Below are the code and all the weights of a small trained network. Each question names an input and a class and asks about switching units off, where a switched-off unit gives its printed mean instead of its output.

import numpy as np


def w(rows, s, z=0):
    codes = np.array(rows[::2]) - 128.0
    scale = np.full(codes.shape[1], s)
    scale[-1] = z or s
    return codes * scale


def norm(h):
    return h / np.sqrt((h * h).mean(-1, keepdims=True) + 1e-5)


def f(y):
    return np.maximum(y, 0)


def log_softmax(a):
    a = a - a.max(-1, keepdims=True)
    return a - np.log(np.exp(a).sum(-1, keepdims=True))


def net(x, mask):
    res = np.array(x, float).reshape(1, 7) / 4 @ E
    u = 0
    for l in range(2):
        y = f(norm(res) @ A[l][:, :-1].T + A[l][:, -1])
        res = res + np.where(mask[u : u + 7], y, B[l][:, -1]) @ B[l][:, :-1]
        u += 7
    return log_softmax(norm(res)[-1] @ U[:, :-1].T + U[:, -1])


A, B = {}, {}
E = w([
[183,203,150,171,171,56,40,160,223,215],'x0',
[225,99,139,167,141,65,182,31,76,178],'x1',
[126,129,114,143,149,150,73,132,110,121],'x2',
[111,157,175,169,148,131,186,159,112,137],'x3',
[114,119,136,160,140,113,95,122,122,100],'x4',
[120,132,184,146,80,254,119,152,179,81],'x5',
[118,113,95,141,164,152,144,151,126,155],'x6',
],0.0081)
A[0] = w([
[60,138,123,56,118,138,161,148,141,168,216],'0.n0',
[123,127,127,146,120,144,151,110,1,146,115],'0.n1',
[101,79,78,125,53,205,153,176,38,21,253],'0.n2',
[72,153,82,79,107,67,121,239,87,66,31],'0.n3',
[170,156,153,118,169,153,122,132,188,223,187],'0.n4',
[113,194,115,215,168,113,128,185,103,150,99],'0.n5',
[63,217,130,130,155,188,123,178,216,135,100],'0.n6',
],0.0075,0.0029)
B[0] = w([
[205,173,92,193,120,106,135,134,154,121,183],'0.n0',
[154,86,109,69,218,79,150,39,124,43,180],'0.n1',
[190,186,54,194,47,67,185,163,119,211,254],'0.n2',
[172,156,60,162,110,87,106,98,92,210,181],'0.n3',
[122,132,240,170,153,151,36,169,76,19,217],'0.n4',
[227,90,95,78,125,120,137,175,179,184,181],'0.n5',
[101,1,160,105,170,216,29,116,86,44,213],'0.n6',
],0.0075,0.0084)
A[1] = w([
[160,148,195,180,39,178,165,133,57,121,150],'1.n0',
[181,149,248,171,170,132,190,87,153,113,70],'1.n1',
[214,116,103,110,230,52,188,14,64,146,141],'1.n2',
[227,101,171,66,222,37,48,128,156,158,188],'1.n3',
[102,94,103,54,154,84,201,88,13,121,4],'1.n4',
[58,166,210,76,84,194,89,227,234,118,155],'1.n5',
[255,134,119,221,167,151,64,119,58,141,167],'1.n6',
],0.0067,0.0026)
B[1] = w([
[181,118,131,174,55,60,86,189,181,179,172],'1.n0',
[206,143,78,166,46,110,145,157,123,157,166],'1.n1',
[67,137,125,69,125,175,173,2,36,98,232],'1.n2',
[200,184,24,142,113,177,137,251,216,155,237],'1.n3',
[54,71,161,120,220,166,64,68,77,83,165],'1.n4',
[40,103,213,116,222,204,66,112,179,84,172],'1.n5',
[161,119,118,151,57,28,214,150,92,180,247],'1.n6',
],0.0077,0.012)
U = w([
[169,181,131,171,88,52,151,86,86,215,47],'0',
[150,164,129,213,35,171,79,231,198,144,38],'1',
[17,68,253,88,212,209,56,42,87,23,252],'2',
],0.0071,0.0047)

Each question gives the input, the list of numbers given to net, and the class t.
The units are the neurons (one row each of A and B). Each row of codes is followed by its name. A weight is (code - 128) times the scale printed after its matrix; where a second scale follows, it is the last column's (A, B and U).
mask holds one flag per neuron, layer by layer. A switched-off neuron (its flag False) gives its mean, the last column of its row in B, instead of its output. The means were averaged over made-up inputs and are rounded, as every weight is.
A unit's drop is (log p(t) with every unit on - log p(t) with that unit switched off) / (log p(t) with every unit on - log p(t) with every unit switched off).
The circuit of an input: a set's keep is (log p(t) with only the set's units on - log p(t) with every unit switched off) / (log p(t) with every unit on - log p(t) with every unit switched off). Starting from the 12 units with the biggest drops (on a tie, the unit counted first), units are removed one at a time, each time the one whose removal leaves the highest keep (on an exact tie, the one counted first), for as long as the keep stays at least 0.8.
circuit, biggest first: the units of the circuit, biggest drop first
k most important neurons: the k neurons with the biggest drops, biggest first
top k neurons in layer l: the k neurons of layer l with the biggest drops, biggest first
drop when u is switched off: that unit's drop, to one decimal
input [3,5,-3,-3,4,2,2], class 1: circuit, biggest first	1.n3
input [-6,-6,4,-6,-7,-2,0], class 0: circuit, biggest first	1.n3; 0.n2
input [3,-1,3,3,7,7,-7], class 2: top 2 neurons in layer 1	1.n5; 1.n3
input [-8,-7,-3,2,-4,-5,-5], class 0: circuit, biggest first	0.n2; 1.n3
input [7,8,-1,7,2,4,-7], class 1: circuit, biggest first	1.n3; 0.n2
input [-7,1,2,-4,-8,5,5], class 0: circuit, biggest first	0.n2; 1.n3
input [4,0,8,3,-8,3,8], class 2: circuit, biggest first	0.n6; 0.n2
input [-8,1,0,0,4,7,7], class 0: 2 most important neurons	0.n2; 1.n3
input [6,-1,1,6,7,6,5], class 2: 3 most important neurons	0.n6; 0.n2; 1.n5
input [-2,1,2,0,-5,5,1], class 0: 4 most important neurons	0.n2; 1.n3; 1.n5; 0.n4
input [-7,1,3,-5,-4,2,0], class 0: top 2 neurons in layer 0	0.n2; 0.n1
input [2,5,-8,-8,-4,2,5], class 1: top 2 neurons in layer 0	0.n4; 0.n2
input [0,4,0,-5,-3,-4,1], class 2: 2 most important neurons	1.n2; 0.n2
input [-4,1,-3,-6,4,7,-5], class 0: circuit, biggest first	0.n2
input [7,6,5,7,-3,1,-1], class 1: top 2 neurons in layer 0	0.n4; 0.n2
input [4,5,-1,8,3,2,-2], class 1: top 2 neurons in layer 1	1.n3; 1.n2
input [6,0,-1,5,1,7,6], class 2: top 2 neurons in layer 0	0.n6; 0.n2
input [-3,5,7,-6,0,8,-2], class 0: drop when 0.n3 is switched off	-0.1
input [-8,2,1,0,3,4,-5], class 0: drop when 0.n2 is switched off	3.1
input [-6,8,-6,-5,-6,-2,7], class 2: most important neuron	1.n4
input [2,0,-6,5,3,-2,8], class 1: drop when 0.n2 is switched off	0.2
